Below is a small trained network, with its code and all its weights. Each question gives an input and a class and asks what happens when units are switched off, that is, made to give their printed mean instead of their output.

import numpy as np


def w(rows, s, z=0):
    codes = np.array(rows[::2]) - 128.0
    scale = np.full(codes.shape[1], s)
    scale[-1] = z or s
    return codes * scale


def f(y):
    return np.maximum(y, 0)


def log_softmax(a):
    a = a - a.max(-1, keepdims=True)
    return a - np.log(np.exp(a).sum(-1, keepdims=True))


def net(x, mask):
    res = np.array(x, float).reshape(1, 5) / 4 @ E
    y = f(res @ A[0][:, :-1].T + A[0][:, -1])
    res = res + np.where(mask, y, B[0][:, -1]) @ B[0][:, :-1]
    return log_softmax(res[-1] @ U[:, :-1].T + U[:, -1])


A, B = {}, {}
E = w([
[136,118,127,141,129,114,133,120],'x0',
[177,235,200,183,93,136,173,174],'x1',
[191,206,164,80,255,129,61,68],'x2',
[114,131,86,220,139,232,46,111],'x3',
[141,120,118,145,129,110,136,113],'x4',
],0.011)
A[0] = w([
[101,54,72,129,164,176,83,125,182],'N0',
[146,184,146,190,65,155,135,175,141],'N1',
[116,157,135,223,115,197,100,146,163],'N2',
[181,208,188,172,174,142,113,124,121],'N3',
[80,85,42,210,88,108,130,173,205],'N4',
[139,144,122,207,191,223,81,91,142],'N5',
[226,177,164,118,175,117,180,121,177],'N6',
[187,157,176,64,173,158,89,70,181],'N7',
[146,202,140,158,191,130,55,60,107],'N8',
[6,96,53,141,92,166,97,123,245],'N9',
[93,56,128,17,55,52,186,166,253],'N10',
[172,106,171,39,196,111,159,70,119],'N11',
[98,56,94,27,186,116,71,31,241],'N12',
[157,199,192,199,44,96,199,154,236],'N13',
],0.011,0.0057)
B[0] = w([
[122,94,58,130,138,214,129,38,207],'N0',
[163,121,192,126,81,172,175,217,184],'N1',
[175,139,143,195,46,199,177,196,195],'N2',
[205,211,202,147,126,99,131,181,182],'N3',
[134,86,84,115,50,199,214,100,228],'N4',
[232,162,145,254,86,196,62,57,202],'N5',
[85,248,174,77,169,90,73,95,184],'N6',
[151,177,120,94,210,108,72,61,193],'N7',
[199,177,185,156,111,82,69,54,189],'N8',
[205,46,65,121,124,173,189,98,238],'N9',
[34,54,88,43,176,60,202,140,254],'N10',
[95,233,88,103,147,24,58,87,187],'N11',
[150,113,7,170,191,67,63,85,235],'N12',
[70,84,217,63,117,168,170,242,222],'N13',
],0.0091,0.02)
U = w([
[73,12,37,58,143,35,211,111,130],'0',
[93,155,2,93,175,33,56,99,140],'1',
[135,53,26,118,45,223,147,51,210],'2',
[206,90,85,203,195,155,64,38,58],'3',
[25,78,214,43,79,95,187,198,199],'4',
[147,198,211,29,203,61,130,153,168],'5',
[181,76,149,193,34,193,168,215,75],'6',
[195,195,195,207,90,140,83,126,3],'7',
],0.0088,0.0053)

Each question gives the input, the list of numbers given to net, and the class t.
The units are the neurons (one row each of A and B). Each row of codes is followed by its name. A weight is (code - 128) times the scale printed after its matrix; where a second scale follows, it is the last column's (A, B and U).
mask holds one flag per neuron, in row order. A switched-off neuron (its flag False) gives its mean, the last column of its row in B, instead of its output. The means were averaged over made-up inputs and are rounded, as every weight is.
A unit's drop is (log p(t) with every unit on - log p(t) with that unit switched off) / (log p(t) with every unit on - log p(t) with every unit switched off).
The circuit of an input: a set's keep is (log p(t) with only the set's units on - log p(t) with every unit switched off) / (log p(t) with every unit on - log p(t) with every unit switched off). Starting from the 12 units with the biggest drops (on a tie, the unit counted first), units are removed one at a time, each time the one whose removal leaves the highest keep (on an exact tie, the one counted first), for as long as the keep stays at least 0.8.
circuit, biggest first: the units of the circuit, biggest drop first
unit that matters most: the unit with the biggest drop
top k neurons: the k neurons with the biggest drops, biggest first
drop when u is switched off: that unit's drop, to one decimal
input [3,-7,1,6,-3], class 3: circuit, biggest first	(N12)
input [-2,1,-7,3,-6], class 6: circuit, biggest first	(N1 N12)
input [7,0,6,-6,-6], class 1: top 2 neurons	(N11 N13)
input [-3,-8,1,7,6], class 3: top 3 neurons	(N12 N5 N10)
input [6,-5,-4,0,-7], class 0: top 2 neurons	(N10 N5)
input [3,1,-7,6,8], class 6: top 4 neurons	(N2 N1 N12 N10)
input [-4,1,8,0,-4], class 5: top 3 neurons	(N3 N6 N7)
input [-6,5,5,1,-8], class 7: top 3 neurons	(N10 N5 N8)
input [2,8,1,1,-1], class 7: top 2 neurons	(N10 N6)
input [6,4,-7,0,-8], class 4: top 2 neurons	(N13 N5)
input [8,0,3,-6,3], class 1: top 2 neurons	(N11 N1)
input [7,-4,1,1,7], class 3: top 3 neurons	(N10 N12 N13)
input [-2,7,0,-5,1], class 4: top 2 neurons	(N13 N12)
input [2,1,4,-6,6], class 5: circuit, biggest first	(N6)
input [-5,-3,-2,-1,6], class 0: drop when N5 is switched off	0.3
input [7,-6,2,-8,-4], class 1: drop when N11 is switched off	0.3
input [-8,-1,-8,-1,0], class 0: drop when N10 is switched off	1.1
input [4,-4,3,-6,5], class 1: drop when N5 is switched off	0.0
input [6,6,0,1,-5], class 6: top 2 neurons	(N10 N13)
input [-2,1,6,-3,4], class 5: unit that matters most	N3
